Here is a tiny trained network, its code and every weight. The questions are about switching its units off for an input and a class, where a switched-off unit gives its printed mean instead of its output.

import numpy as np


def w(rows, s, z=0):
    codes = np.array(rows[::2]) - 128.0
    scale = np.full(codes.shape[1], s)
    scale[-1] = z or s
    return codes * scale


def f(y):
    return np.maximum(y, 0)


def log_softmax(a):
    a = a - a.max(-1, keepdims=True)
    return a - np.log(np.exp(a).sum(-1, keepdims=True))


def net(x, mask):
    res = np.array(x, float).reshape(1, 5) / 4 @ E
    y = f(res @ A[0][:, :-1].T + A[0][:, -1])
    res = res + np.where(mask, y, B[0][:, -1]) @ B[0][:, :-1]
    return log_softmax(res[-1] @ U[:, :-1].T + U[:, -1])


A, B = {}, {}
E = w([
[183,184,112,45],'x0',
[184,59,223,117],'x1',
[130,124,122,129],'x2',
[216,119,106,249],'x3',
[130,131,132,130],'x4',
],0.012)
A[0] = w([
[39,105,183,100,197],'neuron 1',
[170,90,204,86,4],'neuron 2',
[251,161,126,75,162],'neuron 3',
[161,86,181,193,48],'neuron 4',
[162,114,146,178,141],'neuron 5',
[56,101,186,96,50],'neuron 6',
[127,210,57,69,154],'neuron 7',
[67,164,147,69,241],'neuron 8',
[188,41,216,184,53],'neuron 9',
[82,150,67,175,39],'neuron 10',
],0.011,0.0047)
B[0] = w([
[137,107,64,209,234],'neuron 1',
[144,154,6,189,184],'neuron 2',
[122,119,45,200,239],'neuron 3',
[145,138,136,64,197],'neuron 4',
[161,128,115,88,195],'neuron 5',
[219,88,91,204,192],'neuron 6',
[87,173,179,107,253],'neuron 7',
[86,162,113,78,254],'neuron 8',
[134,134,203,71,235],'neuron 9',
[193,58,91,215,199],'neuron 10',
],0.011,0.0099)
U = w([
[84,134,58,161,6],'0',
[150,55,98,159,175],'1',
[75,155,178,5,148],'2',
],0.012,0.00015)

Each question gives the input, the list of numbers given to net, and the class t.
The units are the neurons (one row each of A and B). Each row of codes is followed by its name. A weight is (code - 128) times the scale printed after its matrix; where a second scale follows, it is the last column's (A, B and U).
mask holds one flag per neuron, in row order. A switched-off neuron (its flag False) gives its mean, the last column of its row in B, instead of its output. The means were averaged over made-up inputs and are rounded, as every weight is.
A unit's drop is (log p(t) with every unit on - log p(t) with that unit switched off) / (log p(t) with every unit on - log p(t) with every unit switched off).
The circuit of an input: a set's keep is (log p(t) with only the set's units on - log p(t) with every unit switched off) / (log p(t) with every unit on - log p(t) with every unit switched off). Starting from all 10 units, units are removed one at a time, each time the one whose removal leaves the highest keep (on an exact tie, the one counted first), for as long as the keep stays at least 0.8.
units of the circuit, in order: the units of the circuit, biggest drop first
k most important neurons: the k neurons with the biggest drops, biggest first
drop when u is switched off: that unit's drop, to one decimal
input [5,-5,-5,-1,1], class 2: units of the circuit, in order : neuron 7
input [-6,3,-5,-8,2], class 1: 3 most important neurons : neuron 6; neuron 7; neuron 3
input [6,6,5,0,1], class 0: units of the circuit, in order : neuron 2; neuron 3
input [-5,-4,5,6,7], class 1: units of the circuit, in order : neuron 10; neuron 8
input [-1,0,0,-7,-1], class 0: 3 most important neurons : neuron 1; neuron 6; neuron 8
input [-1,-8,1,7,-4], class 1: 2 most important neurons : neuron 10; neuron 8
input [7,1,-3,-5,-6], class 0: 2 most important neurons : neuron 3; neuron 9
input [-5,-2,8,1,-6], class 1: units of the circuit, in order : neuron 8; neuron 7
input [-1,5,-3,-8,-2], class 1: 2 most important neurons : neuron 6; neuron 7
input [-4,-6,5,5,1], class 1: units of the circuit, in order : neuron 10; neuron 8
input [8,8,-3,-2,1], class 0: 2 most important neurons : neuron 2; neuron 3
input [0,6,-3,1,-2], class 2: 2 most important neurons : neuron 9; neuron 10
input [-8,4,-4,3,-4], class 2: drop when neuron 9 is switched off : 0.2
input [-5,7,-1,4,-3], class 2: units of the circuit, in order : neuron 9
input [-5,-8,-4,6,-5], class 1: drop when neuron 10 is switched off : 0.5
input [-5,-6,5,8,5], class 1: drop when neuron 10 is switched off : 0.2
